Below are the code and all the weights of a small trained network. Each question names an input and a class and asks about switching units off, where a switched-off unit gives its printed mean instead of its output.

import numpy as np


def w(rows, s, z=0):
    codes = np.array(rows[::2]) - 128.0
    scale = np.full(codes.shape[1], s)
    scale[-1] = z or s
    return codes * scale


def f(y):
    return y / 2 * (1 + np.tanh(0.7978845608 * (y + 0.044715 * y**3)))


def log_softmax(a):
    a = a - a.max(-1, keepdims=True)
    return a - np.log(np.exp(a).sum(-1, keepdims=True))


def net(x, mask):
    res = np.array(x, float).reshape(1, 5) / 4 @ E
    y = f(res @ A[0][:, :-1].T + A[0][:, -1])
    res = res + np.where(mask, y, B[0][:, -1]) @ B[0][:, :-1]
    return log_softmax(res[-1] @ U[:, :-1].T + U[:, -1])


A, B = {}, {}
E = w([
[165,202,60,49,124,88,97,40,81,21,147,229],'x0',
[70,189,99,215,151,98,110,101,12,149,145,91],'x1',
[101,79,7,49,32,174,190,136,80,180,119,118],'x2',
[129,137,99,141,125,144,129,201,130,91,169,113],'x3',
[127,115,140,128,100,107,126,148,124,114,136,114],'x4',
],0.015)
A[0] = w([
[139,180,206,173,155,148,177,126,164,126,149,78,239],'N1',
[152,83,137,111,140,148,147,163,254,189,91,72,214],'N2',
[182,102,147,61,137,126,187,134,229,100,145,163,237],'N3',
[143,177,209,147,208,31,112,153,169,99,154,175,238],'N4',
[189,116,143,93,112,162,121,136,242,99,89,117,255],'N5',
[89,98,53,44,48,134,198,149,114,186,135,185,179],'N6',
[140,114,182,205,152,128,108,130,166,162,123,67,182],'N7',
[68,86,113,142,87,189,159,172,120,254,121,64,172],'N8',
[84,106,166,138,179,133,128,154,193,181,137,79,205],'N9',
],0.0093,0.0064)
B[0] = w([
[45,102,155,109,110,81,61,180,100,181,201,154,200],'N1',
[146,100,48,209,79,90,99,120,169,124,158,191,221],'N2',
[124,68,134,68,98,152,134,144,143,113,60,226,205],'N3',
[45,102,165,146,169,155,81,172,64,115,80,213,237],'N4',
[130,77,5,78,46,111,107,167,158,119,59,202,204],'N5',
[194,117,110,78,137,105,198,108,152,106,157,73,226],'N6',
[77,114,133,98,143,105,130,137,102,196,197,144,210],'N7',
[220,154,114,226,172,88,172,154,186,179,65,74,251],'N8',
[76,119,43,108,109,105,131,100,179,147,148,69,209],'N9',
],0.012,0.026)
U = w([
[93,128,119,114,43,90,88,142,146,159,128,162,164],'0',
[92,156,167,150,136,107,118,125,82,199,211,102,170],'1',
[190,82,129,163,95,123,147,108,214,103,115,131,4],'2',
[157,178,170,191,163,94,168,153,123,161,49,85,200],'3',
[128,106,172,105,112,181,129,153,87,78,49,199,5],'4',
[135,229,202,194,178,86,93,99,53,49,134,176,124],'5',
[195,125,148,23,91,166,165,110,174,94,131,131,135],'6',
[153,223,52,87,92,95,158,68,9,131,158,72,194],'7',
],0.012,0.0021)

Each question gives the input, the list of numbers given to net, and the class t.
The units are the neurons (one row each of A and B). Each row of codes is followed by its name. A weight is (code - 128) times the scale printed after its matrix; where a second scale follows, it is the last column's (A, B and U).
mask holds one flag per neuron, in row order. A switched-off neuron (its flag False) gives its mean, the last column of its row in B, instead of its output. The means were averaged over made-up inputs and are rounded, as every weight is.
A unit's drop is (log p(t) with every unit on - log p(t) with that unit switched off) / (log p(t) with every unit on - log p(t) with every unit switched off).
The circuit of an input: a set's keep is (log p(t) with only the set's units on - log p(t) with every unit switched off) / (log p(t) with every unit on - log p(t) with every unit switched off). Starting from all 9 units, units are removed one at a time, each time the one whose removal leaves the highest keep (on an exact tie, the one counted first), for as long as the keep stays at least 0.8.
circuit, biggest first: the units of the circuit, biggest drop first
top k neurons: the k neurons with the biggest drops, biggest first
drop when u is switched off: that unit's drop, to one decimal
input [-8,1,-5,-8,-7], class 1: circuit, biggest first : [N7]
input [1,2,-1,2,-4], class 5: circuit, biggest first : [N5; N9]
input [6,-6,1,1,6], class 6: top 2 neurons : [N4; N6]
input [8,3,0,8,-7], class 5: circuit, biggest first : [N9; N5]
input [3,3,1,-7,5], class 7: circuit, biggest first : [N4; N3]
input [-6,-5,1,4,-4], class 2: top 2 neurons : [N8; N4]
input [-6,1,-3,3,-4], class 1: top 3 neurons : [N3; N7; N5]
input [-1,1,-1,2,-6], class 1: top 2 neurons : [N5; N3]
input [4,4,1,-7,-6], class 7: top 2 neurons : [N4; N8]
input [0,-5,1,-4,2], class 2: top 4 neurons : [N4; N1; N2; N7]
input [-4,2,1,-4,-7], class 3: top 2 neurons : [N8; N5]
input [-7,-8,0,8,6], class 0: top 3 neurons : [N5; N1; N7]
input [0,8,-6,7,0], class 1: top 2 neurons : [N1; N7]
input [-6,-4,2,3,-1], class 2: top neuron : [N8]
input [0,0,4,-1,8], class 2: drop when N4 is switched off : 0.2
input [5,5,2,0,-3], class 7: drop when N4 is switched off : 0.1
input [3,-3,6,7,-4], class 6: drop when N8 is switched off : 0.0
